Below are the code and all the weights of a small trained network. Each question names an input and a target symbol and asks about switching units off, where a switched-off unit gives its printed mean instead of its output.

import numpy as np


def w(rows, s, z=0):
    codes = np.array(rows[::2]) - 128.0
    scale = np.full(codes.shape[1], s)
    scale[-1] = z or s
    return codes * scale


def f(y):
    return y / 2 * (1 + np.tanh(0.7978845608 * (y + 0.044715 * y**3)))


def softmax(a):
    e = np.exp(a - a.max(-1, keepdims=True))
    return e / e.sum(-1, keepdims=True)


def log_softmax(a):
    a = a - a.max(-1, keepdims=True)
    return a - np.log(np.exp(a).sum(-1, keepdims=True))


def net(x, mask):
    ids = ['ΓΩαβζηλμξστφψ'.index(c) for c in x.split()]
    T = len(ids)
    res = E[ids] + P[:T]
    q, k, v = (res @ M[0].T for M in (Q, K, V))
    z = softmax(np.where(np.tri(T) > 0, q @ k.T / 4**0.5, -1e9)) @ v
    res = res + np.where(mask[0], z, O[0][:, -1]) @ O[0][:, :-1]
    y = f(res @ A[0][:, :-1].T + A[0][:, -1])
    res = res + np.where(mask[1:9], y, B[0][:, -1]) @ B[0][:, :-1]
    return log_softmax(res[-1] @ U[:, :-1].T + U[:, -1])


Q, K, V, O, A, B = {}, {}, {}, {}, {}, {}
E = w([
[88,194,88],'Γ',
[5,91,63],'Ω',
[128,122,140],'α',
[132,125,132],'β',
[129,233,184],'ζ',
[150,132,118],'η',
[129,146,155],'λ',
[90,137,246],'μ',
[143,123,116],'ξ',
[105,22,195],'σ',
[140,126,118],'τ',
[190,76,146],'φ',
[177,200,85],'ψ',
],0.016)
P = w([
[7,179,87],'0',
[101,147,145],'1',
[119,142,148],'2',
[120,129,157],'3',
[100,136,188],'4',
[117,128,179],'5',
[115,127,199],'6',
],0.0021)
Q[0] = w([
[96,35,182],'h0',
[125,127,197],'h0',
[97,79,230],'h0',
[84,81,254],'h0',
],0.0099)
K[0] = w([
[97,11,116],'h0',
[50,104,98],'h0',
[66,61,97],'h0',
[56,59,104],'h0',
],0.012)
V[0] = w([
[194,56,133],'h0',
[31,72,139],'h0',
[89,68,92],'h0',
[116,131,2],'h0',
],0.0075)
O[0] = w([
[227,87,142,106],'h0',
[65,2,164,250],'h0',
[116,27,89,165],'h0',
[122,107,9,46],'h0',
],0.0075,0.0021)
A[0] = w([
[53,183,63,205],'n0',
[101,107,141,116],'n1',
[153,90,149,188],'n2',
[5,150,147,188],'n3',
[189,193,202,254],'n4',
[115,129,117,107],'n5',
[49,185,121,176],'n6',
[174,53,87,139],'n7',
],0.013,0.0065)
B[0] = w([
[115,194,28,177],'n0',
[118,110,187,148],'n1',
[100,64,98,183],'n2',
[30,231,212,217],'n3',
[255,114,165,246],'n4',
[124,151,122,123],'n5',
[123,210,44,180],'n6',
[142,78,12,175],'n7',
],0.0086,0.012)
U = w([
[107,75,2,92],'Γ',
[122,123,245,161],'Ω',
[114,186,145,99],'α',
[82,30,185,99],'β',
[90,131,101,130],'ζ',
[44,126,107,171],'η',
[235,66,128,193],'λ',
[86,118,85,144],'μ',
[194,207,144,2],'ξ',
[188,164,56,110],'σ',
[59,181,80,131],'τ',
[112,159,63,121],'φ',
[34,121,183,71],'ψ',
],0.0079,0.0077)

Each question gives the input, a string of symbols that net reads in full, and the target symbol t.
The units are the heads (4 rows each of Q, K, V and O) and the neurons (one row each of A and B). Each row of codes is followed by its name. A weight is (code - 128) times the scale printed after its matrix; where a second scale follows, it is the last column's (O, A, B and U).
mask holds one flag per unit, heads first, then neurons. A switched-off unit (its flag False) gives its mean, the last column of its rows in O or B, instead of its output. The means were averaged over made-up inputs and are rounded, as every weight is.
A unit's drop is (log p(t) with every unit on - log p(t) with that unit switched off) / (log p(t) with every unit on - log p(t) with every unit switched off).
The circuit of an input: a set's keep is (log p(t) with only the set's units on - log p(t) with every unit switched off) / (log p(t) with every unit on - log p(t) with every unit switched off). Starting from all 9 units, units are removed one at a time, each time the one whose removal leaves the highest keep (on an exact tie, the one counted first), for as long as the keep stays at least 0.8.
circuit, biggest first: the units of the circuit, biggest drop first
unit that matters most: the unit with the biggest drop
top k neurons: the k neurons with the biggest drops, biggest first
drop of u: that unit's drop, to one decimal
input ζ ζ η λ, target ξ: circuit, biggest first => [h0, n4, n2]
input η φ η λ φ λ, target λ: circuit, biggest first => [h0, n3, n4]
input ζ β α β φ α, target λ: circuit, biggest first => [n3, h0]
input φ φ μ μ η λ λ, target Ω: circuit, biggest first => [n7, n0]
input μ φ Ω, target τ: circuit, biggest first => [n0, n3]
input μ φ φ ζ, target ξ: top 2 neurons => [n4, n6]
input φ φ τ, target λ: unit that matters most => h0
input η σ φ φ φ α, target λ: circuit, biggest first => [h0, n3]
input φ Γ Ω ζ η φ ψ, target ξ: top 3 neurons => [n4, n7, n2]
input μ α Ω σ ξ φ, target Γ: circuit, biggest first => [h0, n7, n4]
input φ η α ξ, target λ: circuit, biggest first => [n3, n6]
input Ω ξ φ β μ φ, target Γ: circuit, biggest first => [h0, n7]
input μ μ ψ η φ φ β, target λ: top 2 neurons => [n3, n4]
input α μ φ λ τ μ β, target Ω: top 3 neurons => [n7, n0, n6]
input φ φ ξ μ Γ Ω, target τ: top 2 neurons => [n0, n3]
input φ φ ξ, target λ: drop of n3 => 0.5
input Γ η φ Γ, target τ: drop of n4 => 0.2
input φ φ τ ψ Ω η σ, target β: drop of h0 => 0.2
